Here is a tiny trained network, its code and every weight. The questions are about switching its units off for an input and a class, where a switched-off unit gives its printed mean instead of its output.

import numpy as np


def w(rows, s, z=0):
    codes = np.array(rows[::2]) - 128.0
    scale = np.full(codes.shape[1], s)
    scale[-1] = z or s
    return codes * scale


def norm(h):
    return h / np.sqrt((h * h).mean(-1, keepdims=True) + 1e-5)


def f(y):
    return np.maximum(y, 0)


def log_softmax(a):
    a = a - a.max(-1, keepdims=True)
    return a - np.log(np.exp(a).sum(-1, keepdims=True))


def net(x, mask):
    res = np.array(x, float).reshape(1, 7) / 4 @ E
    u = 0
    for l in range(2):
        y = f(norm(res) @ A[l][:, :-1].T + A[l][:, -1])
        res = res + np.where(mask[u : u + 6], y, B[l][:, -1]) @ B[l][:, :-1]
        u += 6
    return log_softmax(norm(res)[-1] @ U[:, :-1].T + U[:, -1])


A, B = {}, {}
E = w([
[144,130,138,164,141,84,130,220,90,146],'x0',
[166,127,171,138,212,123,165,129,168,102],'x1',
[206,216,152,133,155,85,125,126,105,148],'x2',
[84,136,101,195,144,9,62,144,114,163],'x3',
[143,60,113,182,109,111,128,108,45,148],'x4',
[113,131,33,116,164,131,170,112,123,57],'x5',
[201,117,112,97,123,111,27,127,132,146],'x6',
],0.012)
A[0] = w([
[160,122,213,89,141,128,124,148,170,185,61],'L0N1',
[176,190,178,157,162,114,255,169,71,159,66],'L0N2',
[175,170,51,53,250,104,116,41,163,67,151],'L0N3',
[180,78,130,121,129,94,81,106,69,183,1],'L0N4',
[141,133,146,62,91,190,158,161,156,98,144],'L0N5',
[235,132,157,141,99,84,35,72,62,181,204],'L0N6',
],0.0097,0.0038)
B[0] = w([
[127,175,160,158,136,160,132,129,149,156,178],'L0N1',
[125,99,185,114,151,226,222,122,123,60,211],'L0N2',
[128,181,136,166,111,182,219,129,186,103,254],'L0N3',
[102,146,52,80,246,119,106,112,102,102,173],'L0N4',
[116,157,126,76,137,166,53,103,92,187,203],'L0N5',
[91,209,137,85,161,118,92,182,69,211,254],'L0N6',
],0.012,0.0088)
A[1] = w([
[133,85,127,156,93,161,140,61,127,153,210],'L1N1',
[122,129,251,120,163,127,110,148,211,152,154],'L1N2',
[72,120,100,202,135,93,163,143,152,98,113],'L1N3',
[152,132,183,173,189,85,172,161,50,89,50],'L1N4',
[210,137,130,128,162,162,174,122,193,34,3],'L1N5',
[108,126,88,178,151,20,128,140,104,117,51],'L1N6',
],0.014,0.0036)
B[1] = w([
[37,69,196,113,72,196,227,176,140,87,191],'L1N1',
[181,205,67,194,133,81,238,115,223,62,241],'L1N2',
[172,168,28,133,82,26,88,129,132,216,205],'L1N3',
[133,216,19,40,170,203,111,229,115,107,210],'L1N4',
[129,49,139,2,147,243,223,132,88,7,255],'L1N5',
[231,19,187,165,98,64,64,129,104,94,179],'L1N6',
],0.009,0.0087)
U = w([
[76,67,110,100,65,149,90,73,113,163,56],'0',
[163,253,95,116,171,128,128,145,164,156,178],'1',
[202,54,168,183,150,109,102,52,128,140,2],'2',
[137,73,155,128,135,220,217,106,139,34,215],'3',
[151,103,89,131,172,63,21,161,18,201,134],'4',
[167,21,78,248,72,11,115,98,160,102,89],'5',
],0.015,0.006)

Each question gives the input, the list of numbers given to net, and the class t.
The units are the neurons (one row each of A and B). Each row of codes is followed by its name. A weight is (code - 128) times the scale printed after its matrix; where a second scale follows, it is the last column's (A, B and U).
mask holds one flag per neuron, layer by layer. A switched-off neuron (its flag False) gives its mean, the last column of its row in B, instead of its output. The means were averaged over made-up inputs and are rounded, as every weight is.
A unit's drop is (log p(t) with every unit on - log p(t) with that unit switched off) / (log p(t) with every unit on - log p(t) with every unit switched off).
The circuit of an input: a set's keep is (log p(t) with only the set's units on - log p(t) with every unit switched off) / (log p(t) with every unit on - log p(t) with every unit switched off). Starting from all 12 units, units are removed one at a time, each time the one whose removal leaves the highest keep (on an exact tie, the one counted first), for as long as the keep stays at least 0.8.
circuit, biggest first: the units of the circuit, biggest drop first
unit that matters most: the unit with the biggest drop
k most important neurons: the k neurons with the biggest drops, biggest first
k most important neurons of layer l: the k neurons of layer l with the biggest drops, biggest first
drop of u: that unit's drop, to one decimal
input [6,-7,-6,0,-4,7,6], class 0: unit that matters most : L0N6
input [0,-1,-2,4,-7,7,7], class 3: circuit, biggest first : [L1N5; L0N6]
input [1,8,-7,-7,-4,-7,7], class 1: 3 most important neurons of layer 0 : [L0N5; L0N2; L0N3]
input [-7,2,1,5,5,1,-2], class 4: circuit, biggest first : [L0N2; L1N2; L1N6]
input [-3,4,-5,8,-1,8,8], class 3: 3 most important neurons of layer 0 : [L0N3; L0N6; L0N5]
input [-1,2,4,6,1,2,3], class 4: circuit, biggest first : [L0N2; L1N6]
input [-4,3,-5,8,6,2,0], class 5: 2 most important neurons : [L1N6; L0N6]
input [-7,-3,1,-3,3,-7,-1], class 1: 2 most important neurons of layer 0 : [L0N6; L0N1]
input [-2,-2,0,6,0,-6,-3], class 4: 2 most important neurons of layer 0 : [L0N3; L0N2]
input [2,-4,-3,-1,-2,3,0], class 0: 2 most important neurons of layer 1 : [L1N5; L1N2]
input [-4,-1,-7,4,0,7,-1], class 5: 2 most important neurons : [L1N3; L0N2]
input [5,-7,-5,-6,-8,6,-2], class 0: 2 most important neurons of layer 1 : [L1N2; L1N5]
input [-6,-8,-6,-3,6,-4,7], class 4: 4 most important neurons of layer 0 : [L0N6; L0N3; L0N4; L0N2]
input [7,-2,-8,4,0,-4,-5], class 5: unit that matters most : L0N6
input [-8,-3,1,5,1,-2,-8], class 0: 2 most important neurons : [L1N2; L1N1]
input [-4,2,4,6,-4,8,-4], class 3: 3 most important neurons : [L1N5; L0N6; L0N3]
input [8,6,6,-5,0,4,7], class 3: 2 most important neurons of layer 1 : [L1N5; L1N3]
input [-4,1,-8,-1,7,-3,3], class 0: 2 most important neurons of layer 0 : [L0N3; L0N2]
input [7,-2,-4,4,-7,2,0], class 5: drop of L1N6 : 0.1
input [1,0,-1,8,-8,4,-7], class 5: drop of L1N6 : 0.2
input [4,2,-6,8,4,2,-3], class 5: drop of L0N6 : 0.5
input [8,5,-2,-5,3,-7,6], class 1: most important neuron of layer 1 : [L1N2]
